Here is a tiny trained network, its code and every weight. The questions are about switching its units off for an input and a target symbol, where a switched-off unit gives its printed mean instead of its output.

import numpy as np


def w(rows, s, z=0):
    codes = np.array(rows[::2]) - 128.0
    scale = np.full(codes.shape[1], s)
    scale[-1] = z or s
    return codes * scale


def norm(h):
    return h / np.sqrt((h * h).mean(-1, keepdims=True) + 1e-5)


def f(y):
    return y / 2 * (1 + np.tanh(0.7978845608 * (y + 0.044715 * y**3)))


def softmax(a):
    e = np.exp(a - a.max(-1, keepdims=True))
    return e / e.sum(-1, keepdims=True)


def log_softmax(a):
    a = a - a.max(-1, keepdims=True)
    return a - np.log(np.exp(a).sum(-1, keepdims=True))


def net(x, mask):
    ids = ['αγδεζηθλμξπστφω'.index(c) for c in x.split()]
    T = len(ids)
    res = E[ids] + P[:T]
    r = norm(res)
    for j in range(2):
        rows = slice(2 * j, 2 * j + 2)
        q, k, v = (r @ M[0][rows].T for M in (Q, K, V))
        z = softmax(np.where(np.tri(T) > 0, q @ k.T / 2**0.5, -1e9)) @ v
        o = O[0][rows]
        res = res + np.where(mask[j], z, o[:, -1]) @ o[:, :-1]
    y = f(norm(res) @ A[0][:, :-1].T + A[0][:, -1])
    res = res + np.where(mask[2:18], y, B[0][:, -1]) @ B[0][:, :-1]
    return log_softmax(norm(res)[-1] @ U[:, :-1].T + U[:, -1])


Q, K, V, O, A, B = {}, {}, {}, {}, {}, {}
E = w([
[152,94,92,39,126,144,183,174,123],'α',
[71,151,122,208,138,122,130,123,106],'γ',
[60,181,166,152,153,82,134,143,100],'δ',
[86,195,141,77,165,154,85,170,150],'ε',
[173,145,162,113,177,117,216,112,187],'ζ',
[61,153,140,121,78,254,183,96,144],'η',
[117,140,124,86,94,103,112,161,186],'θ',
[187,155,108,77,121,184,122,78,179],'λ',
[60,152,109,72,110,134,127,143,135],'μ',
[67,153,96,163,169,169,105,146,162],'ξ',
[119,134,126,156,160,154,84,148,184],'π',
[82,106,121,137,136,162,107,154,236],'σ',
[57,171,245,206,163,140,116,228,147],'τ',
[116,246,79,142,141,183,103,194,79],'φ',
[147,100,97,102,49,91,161,55,107],'ω',
],0.0076)
P = w([
[167,217,115,86,142,162,71,206,106],'0',
[129,165,77,172,80,146,137,145,149],'1',
[56,161,27,68,153,105,138,57,157],'2',
[151,177,156,108,141,138,93,154,79],'3',
[144,122,123,182,77,153,144,131,137],'4',
[61,111,64,86,180,113,127,30,160],'5',
[162,142,181,118,148,142,93,136,71],'6',
[157,87,162,180,74,158,158,109,119],'7',
[70,70,110,103,200,121,127,1,142],'8',
],0.0045)
Q[0] = w([
[131,93,55,62,251,19,122,91,148],'h0',
[169,158,100,213,82,163,99,227,70],'h0',
[106,93,77,73,188,131,121,44,156],'h1',
[128,126,132,94,96,94,174,118,177],'h1',
],0.017)
K[0] = w([
[209,96,30,132,192,247,253,83,51],'h0',
[115,222,13,172,129,101,125,238,154],'h0',
[141,19,142,104,109,232,130,26,85],'h1',
[133,90,147,4,82,117,155,112,191],'h1',
],0.011)
V[0] = w([
[218,195,141,130,183,143,251,105,186],'h0',
[129,161,204,130,80,142,61,3,155],'h0',
[161,86,93,149,148,38,53,127,125],'h1',
[204,103,145,123,85,132,139,89,112],'h1',
],0.0074)
O[0] = w([
[157,148,240,160,144,156,151,103,159,170],'h0',
[111,253,87,98,148,105,186,162,168,16],'h0',
[149,129,125,170,136,110,78,187,200,38],'h1',
[107,145,80,134,86,163,53,88,135,2],'h1',
],0.004)
A[0] = w([
[1,129,128,203,54,111,151,171,93,67],'n0',
[203,215,142,16,143,103,80,138,116,80],'n1',
[60,159,195,193,156,200,123,195,76,186],'n2',
[215,91,206,79,121,70,58,179,131,4],'n3',
[101,167,42,80,106,69,74,133,128,66],'n4',
[124,127,190,120,52,136,77,215,19,143],'n5',
[136,142,164,235,70,164,135,198,70,138],'n6',
[177,137,46,251,68,159,158,88,89,65],'n7',
[67,102,104,111,196,48,110,154,21,120],'n8',
[99,46,57,171,134,137,112,18,136,68],'n9',
[201,205,188,192,124,187,166,86,123,56],'n10',
[215,129,158,155,121,35,49,185,53,137],'n11',
[108,76,167,198,91,35,148,102,212,132],'n12',
[245,179,204,49,162,126,68,182,58,106],'n13',
[165,87,62,85,202,56,82,140,11,144],'n14',
[71,91,142,92,130,158,138,177,187,94],'n15',
],0.0067,0.0029)
B[0] = w([
[107,102,126,198,110,22,72,87,104,170],'n0',
[49,47,140,95,48,123,116,195,119,209],'n1',
[150,106,65,83,122,93,112,118,217,253],'n2',
[63,175,77,195,188,201,89,148,151,188],'n3',
[208,93,90,213,179,121,152,103,140,185],'n4',
[73,192,146,132,151,141,223,243,160,233],'n5',
[122,125,114,118,118,251,152,57,63,174],'n6',
[199,180,208,151,245,128,193,173,114,121],'n7',
[178,122,147,95,142,228,138,183,88,190],'n8',
[122,140,132,97,90,57,7,170,92,177],'n9',
[132,134,157,193,69,106,48,194,158,150],'n10',
[189,199,129,160,43,43,68,82,87,175],'n11',
[104,89,161,2,154,171,199,78,144,189],'n12',
[154,81,119,140,195,70,147,18,90,244],'n13',
[92,117,187,170,81,120,67,48,174,182],'n14',
[185,172,170,162,92,123,78,152,36,213],'n15',
],0.0075,0.0043)
U = w([
[87,79,178,202,237,164,174,58,62,18],'α',
[173,187,119,205,51,206,101,74,80,132],'γ',
[188,228,196,91,153,19,152,104,60,17],'δ',
[85,70,121,44,236,59,135,177,175,174],'ε',
[152,142,253,169,128,111,137,103,227,138],'ζ',
[33,210,94,125,45,148,120,139,227,135],'η',
[61,108,119,228,122,63,107,203,78,251],'θ',
[101,59,179,83,49,106,23,98,89,116],'λ',
[117,94,190,124,111,212,153,255,58,56],'μ',
[164,95,82,60,194,233,92,97,165,194],'ξ',
[141,141,20,147,156,77,92,9,179,170],'π',
[222,193,133,112,110,151,55,224,113,148],'σ',
[139,242,103,151,218,167,174,187,144,172],'τ',
[43,184,32,72,92,132,173,43,40,44],'φ',
[237,53,95,155,72,78,200,124,133,126],'ω',
],0.0078,0.002)

Each question gives the input, a string of symbols that net reads in full, and the target symbol t.
The units are the heads (2 rows each of Q, K, V and O) and the neurons (one row each of A and B). Each row of codes is followed by its name. A weight is (code - 128) times the scale printed after its matrix; where a second scale follows, it is the last column's (O, A, B and U).
mask holds one flag per unit, heads first, then neurons. A switched-off unit (its flag False) gives its mean, the last column of its rows in O or B, instead of its output. The means were averaged over made-up inputs and are rounded, as every weight is.
A unit's drop is (log p(t) with every unit on - log p(t) with that unit switched off) / (log p(t) with every unit on - log p(t) with every unit switched off).
The circuit of an input: a set's keep is (log p(t) with only the set's units on - log p(t) with every unit switched off) / (log p(t) with every unit on - log p(t) with every unit switched off). Starting from the 12 units with the biggest drops (on a tie, the unit counted first), units are removed one at a time, each time the one whose removal leaves the highest keep (on an exact tie, the one counted first), for as long as the keep stays at least 0.8.
circuit, biggest first: the units of the circuit, biggest drop first
most important unit: the unit with the biggest drop
k most important neurons: the k neurons with the biggest drops, biggest first
heads that matter: for each layer, one digit per head in row order, 1 if its drop is at least 0.15 and else 0, layers parted by /
input θ θ θ δ θ ε, target μ: most important unit : n8
input θ π δ, target α: 4 most important neurons : [n8, n0, n5, n9]
input α λ τ, target ε: 2 most important neurons : [n2, n0]
input α τ λ θ, target θ: heads that matter : 00
input ω θ θ α, target α: circuit, biggest first : [n13, h0, n3]
input θ δ λ θ θ δ, target η: circuit, biggest first : [h0, n13]
input α δ η η, target η: circuit, biggest first : [n2, n13]
input θ ε θ θ γ, target α: heads that matter : 00
input μ θ λ τ, target τ: 4 most important neurons : [n5, n6, n2, n1]
input α τ ξ θ ε θ θ μ π, target ε: heads that matter : 11
input θ γ θ σ, target σ: heads that matter : 10
input π μ θ, target ω: circuit, biggest first : [n4, n3]
input α π ξ, target λ: circuit, biggest first : [h0, n9]
input θ θ σ, target δ: circuit, biggest first : [n15, n1, h1]
input θ α ζ η π π ζ θ ω, target π: circuit, biggest first : [h0, h1, n4]
input ε π ζ α ε τ α λ, target σ: 2 most important neurons : [n7, n13]
input δ θ δ θ α θ, target λ: heads that matter : 11
input τ α θ θ α φ ω, target ω: 3 most important neurons : [n4, n1, n7]
input θ ω θ π θ θ θ σ, target λ: 4 most important neurons : [n15, n5, n12, n0]
input α δ μ α θ θ ω γ θ, target π: 3 most important neurons : [n4, n5, n8]
input φ θ θ σ α, target μ: most important unit : n2
input φ θ ω φ ε θ θ ξ, target π: circuit, biggest first : [n2]
input ζ μ θ φ, target φ: heads that matter : 00
input σ θ α σ, target σ: heads that matter : 10
input γ π θ θ σ α θ, target θ: heads that matter : 10
input θ ω θ φ δ θ δ π φ, target ξ: circuit, biggest first : [n8, n2]
input φ π φ θ θ, target ω: 2 most important neurons : [n4, n12]
input ξ λ μ θ δ α, target λ: heads that matter : 00
